Below is a small trained network, with its code and all its weights. Each question gives an input and a class and asks what happens when units are switched off, that is, made to give their printed mean instead of their output.

import numpy as np


def w(rows, s, z=0):
    codes = np.array(rows[::2]) - 128.0
    scale = np.full(codes.shape[1], s)
    scale[-1] = z or s
    return codes * scale


def f(y):
    return np.maximum(y, 0)


def log_softmax(a):
    a = a - a.max(-1, keepdims=True)
    return a - np.log(np.exp(a).sum(-1, keepdims=True))


def net(x, mask):
    res = np.array(x, float).reshape(1, 3) / 4 @ E
    y = f(res @ A[0][:, :-1].T + A[0][:, -1])
    res = res + np.where(mask, y, B[0][:, -1]) @ B[0][:, :-1]
    return log_softmax(res[-1] @ U[:, :-1].T + U[:, -1])


A, B = {}, {}
E = w([
[3,127,158,136,116,130,120,116,138,138],'x0',
[129,138,124,121,9,128,127,120,96,84],'x1',
[115,135,142,116,106,142,127,116,155,238],'x2',
],0.0062)
A[0] = w([
[134,127,129,132,126,128,129,128,126,125,115],'n0',
[76,118,122,120,117,123,119,136,123,102,165],'n1',
[186,118,125,124,140,128,124,136,135,147,152],'n2',
[119,130,123,129,173,123,130,133,119,98,159],'n3',
[71,127,127,127,155,127,128,123,126,115,244],'n4',
[115,125,120,127,65,127,125,127,127,99,142],'n5',
[96,128,127,128,169,129,126,125,135,149,214],'n6',
[81,124,143,129,103,131,132,136,132,113,65],'n7',
[118,125,126,132,230,128,125,129,127,47,191],'n8',
[147,134,137,115,98,134,130,111,124,95,197],'n9',
[176,121,130,136,136,130,134,128,124,97,141],'n10',
[125,128,123,127,202,130,126,126,138,224,253],'n11',
[104,117,118,128,128,135,120,129,130,114,176],'n12',
[112,121,125,129,128,133,123,130,130,119,160],'n13',
[228,127,118,134,149,127,127,126,121,59,147],'n14',
[74,128,137,136,128,128,123,117,131,165,110],'n15',
[166,118,116,134,149,130,122,132,126,173,46],'n16',
[98,126,136,130,111,127,131,133,131,118,82],'n17',
[108,130,131,131,152,132,130,137,135,142,183],'n18',
[118,125,121,128,67,124,130,130,124,104,148],'n19',
[136,130,129,118,116,130,128,125,125,117,162],'n20',
[118,128,121,125,83,124,126,123,129,105,147],'n21',
[72,129,138,128,113,128,138,122,127,181,60],'n22',
[121,130,128,131,184,127,133,120,123,85,164],'n23',
[82,134,121,128,145,130,126,128,129,118,250],'n24',
[110,124,121,131,22,130,122,123,116,78,158],'n25',
[165,116,114,127,79,127,126,128,131,124,228],'n26',
[118,125,130,134,109,130,123,126,139,251,193],'n27',
],0.014,0.002)
B[0] = w([
[129,131,125,123,127,129,128,131,128,130,132],'n0',
[95,132,130,144,115,129,136,85,134,152,181],'n1',
[132,164,120,130,118,130,139,68,113,132,193],'n2',
[115,91,118,138,162,128,120,134,129,131,180],'n3',
[60,101,135,129,124,131,129,122,136,135,195],'n4',
[157,163,174,159,109,127,140,139,127,125,192],'n5',
[69,123,116,101,139,133,115,123,122,127,184],'n6',
[128,152,95,149,110,133,135,83,119,144,168],'n7',
[102,36,108,152,215,127,112,149,137,136,250],'n8',
[176,124,114,166,145,127,118,154,128,125,179],'n9',
[139,122,106,96,114,127,121,169,130,123,187],'n10',
[63,119,231,127,196,125,153,126,141,134,237],'n11',
[105,124,133,128,121,129,133,114,132,138,156],'n12',
[112,125,132,128,123,128,131,119,130,134,147],'n13',
[150,110,84,60,97,128,107,219,127,111,254],'n14',
[100,108,93,71,117,127,111,146,127,110,177],'n15',
[92,151,157,125,127,130,137,74,132,135,168],'n16',
[129,144,106,141,117,131,132,100,122,138,153],'n17',
[90,126,121,111,135,132,119,127,120,128,163],'n18',
[155,160,171,157,110,127,138,137,130,125,190],'n19',
[150,130,121,139,137,127,127,136,128,129,149],'n20',
[146,153,164,151,114,129,135,135,128,129,176],'n21',
[110,100,96,59,123,128,103,152,134,104,178],'n22',
[115,79,116,140,174,127,122,139,132,134,193],'n23',
[74,103,134,132,131,128,122,127,132,127,185],'n24',
[171,188,211,182,95,129,151,151,127,130,239],'n25',
[196,149,112,127,145,124,123,136,129,117,194],'n26',
[188,142,130,1,205,125,140,100,117,129,221],'n27',
],0.027,0.0066)
U = w([
[70,54,116,112,172,126,100,145,166,126,128],'0',
[115,162,142,113,137,133,158,29,115,162,137],'1',
[192,165,147,116,88,122,140,156,112,108,254],'2',
[88,142,123,155,56,136,130,88,128,136,14],'3',
[160,95,4,118,113,127,72,148,117,107,91],'4',
[132,145,163,254,101,129,158,88,130,148,51],'5',
],0.0077,0.00079)

Each question gives the input, the list of numbers given to net, and the class t.
The units are the neurons (one row each of A and B). Each row of codes is followed by its name. A weight is (code - 128) times the scale printed after its matrix; where a second scale follows, it is the last column's (A, B and U).
mask holds one flag per neuron, in row order. A switched-off neuron (its flag False) gives its mean, the last column of its row in B, instead of its output. The means were averaged over made-up inputs and are rounded, as every weight is.
A unit's drop is (log p(t) with every unit on - log p(t) with that unit switched off) / (log p(t) with every unit on - log p(t) with every unit switched off).
The circuit of an input: a set's keep is (log p(t) with only the set's units on - log p(t) with every unit switched off) / (log p(t) with every unit on - log p(t) with every unit switched off). Starting from the 12 units with the biggest drops (on a tie, the unit counted first), units are removed one at a time, each time the one whose removal leaves the highest keep (on an exact tie, the one counted first), for as long as the keep stays at least 0.8.
circuit, biggest first: the units of the circuit, biggest drop first
most important unit: the unit with the biggest drop
top k neurons: the k neurons with the biggest drops, biggest first
drop of u: that unit's drop, to one decimal
input [4,5,1], class 5: circuit, biggest first	[n14, n25]
input [7,3,7], class 1: circuit, biggest first	[n27, n14]
input [-5,-2,-2], class 4: circuit, biggest first	[n14, n11]
input [-5,-1,0], class 4: most important unit	n25
input [-3,0,3], class 1: circuit, biggest first	[n8, n14]
input [0,2,6], class 1: circuit, biggest first	[n14, n8]
input [-6,-4,-6], class 4: top 2 neurons	[n14, n11]
input [6,2,2], class 1: circuit, biggest first	[n8, n14]
input [6,3,8], class 1: top 4 neurons	[n8, n27, n14, n7]
input [-2,-7,5], class 1: circuit, biggest first	[n14, n27]
input [2,3,0], class 5: top 2 neurons	[n14, n27]
input [0,2,2], class 2: top 2 neurons	[n8, n11]
input [-1,1,6], class 1: top 3 neurons	[n8, n14, n27]
input [-7,-4,-6], class 4: circuit, biggest first	[n14]
input [-8,-2,2], class 2: top 2 neurons	[n8, n14]
input [-8,-2,3], class 2: top 2 neurons	[n14, n8]
input [-2,-1,6], class 1: top 2 neurons	[n8, n14]
input [0,7,1], class 5: drop of n7	0.0
input [-5,-1,-5], class 4: drop of n11	0.1
input [-7,5,-6], class 2: circuit, biggest first	[n25]
input [0,7,-3], class 2: drop of n4	0.1
input [-5,-2,-7], class 4: drop of n11	0.2
input [-2,-1,-5], class 4: top 2 neurons	[n11, n14]
